Below is a small trained network, with its code and all its weights. Each question gives an input and a class and asks what happens when units are switched off, that is, made to give their printed mean instead of their output.

import numpy as np


def w(rows, s, z=0):
    codes = np.array(rows[::2]) - 128.0
    scale = np.full(codes.shape[1], s)
    scale[-1] = z or s
    return codes * scale


def f(y):
    return np.maximum(y, 0)


def log_softmax(a):
    a = a - a.max(-1, keepdims=True)
    return a - np.log(np.exp(a).sum(-1, keepdims=True))


def net(x, mask):
    res = np.array(x, float).reshape(1, 4) / 4 @ E
    y = f(res @ A[0][:, :-1].T + A[0][:, -1])
    res = res + np.where(mask, y, B[0][:, -1]) @ B[0][:, :-1]
    return log_softmax(res[-1] @ U[:, :-1].T + U[:, -1])


A, B = {}, {}
E = w([
[77,90,83,117,116,212,97,197,126,56],'x0',
[105,220,106,190,10,21,115,167,130,99],'x1',
[69,197,199,161,141,141,45,93,82,140],'x2',
[98,75,102,243,147,147,173,128,81,169],'x3',
],0.013)
A[0] = w([
[109,144,108,160,70,59,129,125,116,122,92],'n1',
[189,86,163,162,130,112,164,176,146,116,106],'n2',
[115,94,132,106,186,121,103,95,148,166,129],'n3',
[149,171,150,71,150,121,100,180,176,94,71],'n4',
[181,174,126,140,91,116,149,74,131,212,15],'n5',
[179,147,120,84,95,119,83,102,176,112,34],'n6',
[96,94,106,91,185,156,105,159,119,112,98],'n7',
[107,95,112,204,113,155,146,144,80,163,60],'n8',
[165,113,118,84,138,90,195,197,172,143,138],'n9',
[139,148,132,137,80,116,123,121,126,128,124],'n10',
[170,128,177,133,124,91,131,78,95,172,58],'n11',
[131,68,94,187,121,102,127,118,40,149,49],'n12',
[177,183,103,168,114,119,142,174,95,137,109],'n13',
[138,117,171,186,167,88,153,126,153,141,73],'n14',
[170,160,166,140,165,77,161,109,127,188,40],'n15',
[165,124,52,122,156,94,173,109,158,103,123],'n16',
[8,149,181,137,150,114,50,81,75,140,155],'n17',
[162,95,173,69,146,194,123,93,108,172,105],'n18',
[141,83,116,87,182,171,145,59,108,184,74],'n19',
[108,172,104,140,101,79,148,151,121,125,96],'n20',
[164,164,137,54,138,122,92,119,157,119,24],'n21',
[139,151,124,168,77,111,121,141,163,99,54],'n22',
[125,156,135,151,90,117,113,141,111,130,158],'n23',
[160,102,176,117,167,164,135,125,146,152,63],'n24',
[131,108,96,220,141,136,150,146,84,178,88],'n25',
[129,138,139,120,198,140,116,102,92,137,113],'n26',
[88,206,214,164,146,166,112,84,102,105,147],'n27',
[157,172,146,138,170,70,160,46,157,171,10],'n28',
[112,124,96,176,160,129,186,138,97,179,43],'n29',
[139,103,78,104,110,108,179,133,139,141,163],'n30',
[164,153,117,128,107,96,148,161,80,115,102],'n31',
[124,158,107,184,106,84,83,113,129,104,107],'n32',
[102,120,80,121,175,189,99,119,155,81,65],'n33',
[159,119,176,140,113,112,68,84,79,151,127],'n34',
[157,113,92,112,101,130,195,154,139,125,156],'n35',
[95,153,87,141,89,71,104,125,174,135,78],'n36',
[74,106,76,137,71,141,77,175,122,82,5],'n37',
[19,148,171,123,150,163,73,167,94,89,65],'n38',
[169,139,54,113,118,140,222,147,148,72,143],'n39',
[143,76,101,128,112,102,162,153,141,96,139],'n40',
[149,128,172,94,144,66,139,85,149,152,54],'n41',
[173,146,184,44,102,118,83,150,173,124,98],'n42',
[179,113,123,123,126,157,141,149,127,127,113],'n43',
[115,131,127,143,114,111,122,175,111,80,78],'n44',
],0.012,0.0025)
B[0] = w([
[153,172,155,192,179,107,135,118,122,109,235],'n1',
[131,114,164,88,97,127,96,111,153,137,175],'n2',
[172,152,164,208,165,75,109,144,135,132,202],'n3',
[51,121,95,83,153,196,83,104,71,64,203],'n4',
[128,87,81,152,135,113,190,177,144,86,217],'n5',
[84,126,159,93,179,198,102,84,57,92,197],'n6',
[172,123,95,182,163,85,178,129,142,89,203],'n7',
[69,175,106,67,148,202,103,94,67,71,213],'n8',
[141,109,156,111,59,156,95,83,158,165,213],'n9',
[132,110,176,162,194,95,138,128,129,129,181],'n10',
[135,66,66,110,75,113,187,149,128,131,215],'n11',
[80,152,145,74,128,198,89,105,52,76,205],'n12',
[121,153,154,189,159,76,100,125,162,124,193],'n13',
[125,138,72,89,136,185,149,129,99,102,183],'n14',
[125,73,59,96,96,129,175,208,115,107,224],'n15',
[159,151,169,67,63,158,104,124,188,152,195],'n16',
[127,68,193,79,81,133,106,90,202,192,253],'n17',
[163,210,123,189,151,3,124,127,164,104,242],'n18',
[161,175,140,207,191,90,115,113,148,107,253],'n19',
[151,169,141,200,172,63,122,139,98,155,212],'n20',
[69,182,149,91,163,206,87,94,78,68,207],'n21',
[175,143,117,168,188,101,107,127,133,125,201],'n22',
[157,168,161,128,167,106,144,137,129,149,194],'n23',
[160,155,138,198,163,60,110,117,98,114,204],'n24',
[51,140,136,51,140,228,65,75,46,70,224],'n25',
[191,150,191,176,125,52,114,135,152,98,196],'n26',
[145,70,172,63,64,126,82,83,190,223,238],'n27',
[155,77,43,128,72,129,186,159,141,107,240],'n28',
[88,158,158,99,150,183,89,110,65,88,200],'n29',
[147,106,172,80,87,117,105,90,182,215,194],'n30',
[127,165,121,182,138,86,107,128,151,141,180],'n31',
[159,160,146,154,137,82,129,137,170,110,218],'n32',
[176,114,67,159,104,112,192,173,140,96,200],'n33',
[123,97,149,101,70,160,152,152,155,165,201],'n34',
[177,104,173,87,94,140,169,89,147,177,201],'n35',
[172,185,122,162,136,90,96,123,150,100,215],'n36',
[145,74,23,185,139,74,242,186,89,114,212],'n37',
[143,26,101,82,59,146,173,168,189,187,211],'n38',
[137,93,142,75,80,126,93,145,181,189,226],'n39',
[143,79,168,68,88,124,130,114,160,173,194],'n40',
[116,76,60,112,147,174,186,160,132,102,212],'n41',
[17,149,143,99,106,207,98,98,40,82,230],'n42',
[165,115,142,137,126,135,122,162,150,135,168],'n43',
[158,164,100,176,126,85,139,196,135,112,177],'n44',
],0.0078,0.015)
U = w([
[133,80,184,88,79,138,103,112,166,247,254],'0',
[160,172,140,191,170,86,117,132,133,112,8],'1',
[32,141,120,89,139,191,90,102,63,69,77],'2',
[130,52,2,128,104,135,203,196,130,110,149],'3',
],0.013,0.00073)

Each question gives the input, the list of numbers given to net, and the class t.
The units are the neurons (one row each of A and B). Each row of codes is followed by its name. A weight is (code - 128) times the scale printed after its matrix; where a second scale follows, it is the last column's (A, B and U).
mask holds one flag per neuron, in row order. A switched-off neuron (its flag False) gives its mean, the last column of its row in B, instead of its output. The means were averaged over made-up inputs and are rounded, as every weight is.
A unit's drop is (log p(t) with every unit on - log p(t) with that unit switched off) / (log p(t) with every unit on - log p(t) with every unit switched off).
The circuit of an input: a set's keep is (log p(t) with only the set's units on - log p(t) with every unit switched off) / (log p(t) with every unit on - log p(t) with every unit switched off). Starting from the 12 units with the biggest drops (on a tie, the unit counted first), units are removed one at a time, each time the one whose removal leaves the highest keep (on an exact tie, the one counted first), for as long as the keep stays at least 0.8.
units of the circuit, in order: the units of the circuit, biggest drop first
k most important neurons: the k neurons with the biggest drops, biggest first
drop when u is switched off: that unit's drop, to one decimal
input [-6,-5,-2,7], class 2: 2 most important neurons => n25; n29
input [5,3,4,2], class 3: units of the circuit, in order => n37
input [-8,-6,-4,3], class 3: 2 most important neurons => n15; n28
input [8,7,2,-7], class 3: 2 most important neurons => n37; n38
input [-7,3,3,-7], class 2: 2 most important neurons => n42; n21
input [-6,-3,7,6], class 0: 2 most important neurons => n27; n17
input [-8,-8,-4,4], class 1: 2 most important neurons => n19; n18
input [-7,-4,-4,7], class 2: 3 most important neurons => n25; n29; n12
input [-8,7,-8,1], class 0: 3 most important neurons => n30; n9; n16
input [7,7,-6,-7], class 1: 2 most important neurons => n37; n25
input [4,4,-2,-3], class 1: 2 most important neurons => n28; n15
input [6,-4,4,0], class 3: 2 most important neurons => n38; n33
input [-6,4,-6,0], class 0: 4 most important neurons => n30; n9; n37; n16
input [-3,-7,-4,8], class 2: units of the circuit, in order => n25
input [7,6,4,8], class 2: 3 most important neurons => n25; n8; n12
input [-7,-8,5,3], class 1: 2 most important neurons => n19; n18
input [5,2,-6,5], class 0: drop when n12 is switched off => 0.0
input [5,-5,-2,2], class 1: drop when n28 is switched off => 0.2
input [8,-7,3,-7], class 3: drop when n32 is switched off => 0.1
input [-1,4,-2,5], class 2: units of the circuit, in order => n25
input [-8,7,3,-7], class 3: drop when n28 is switched off => 0.8
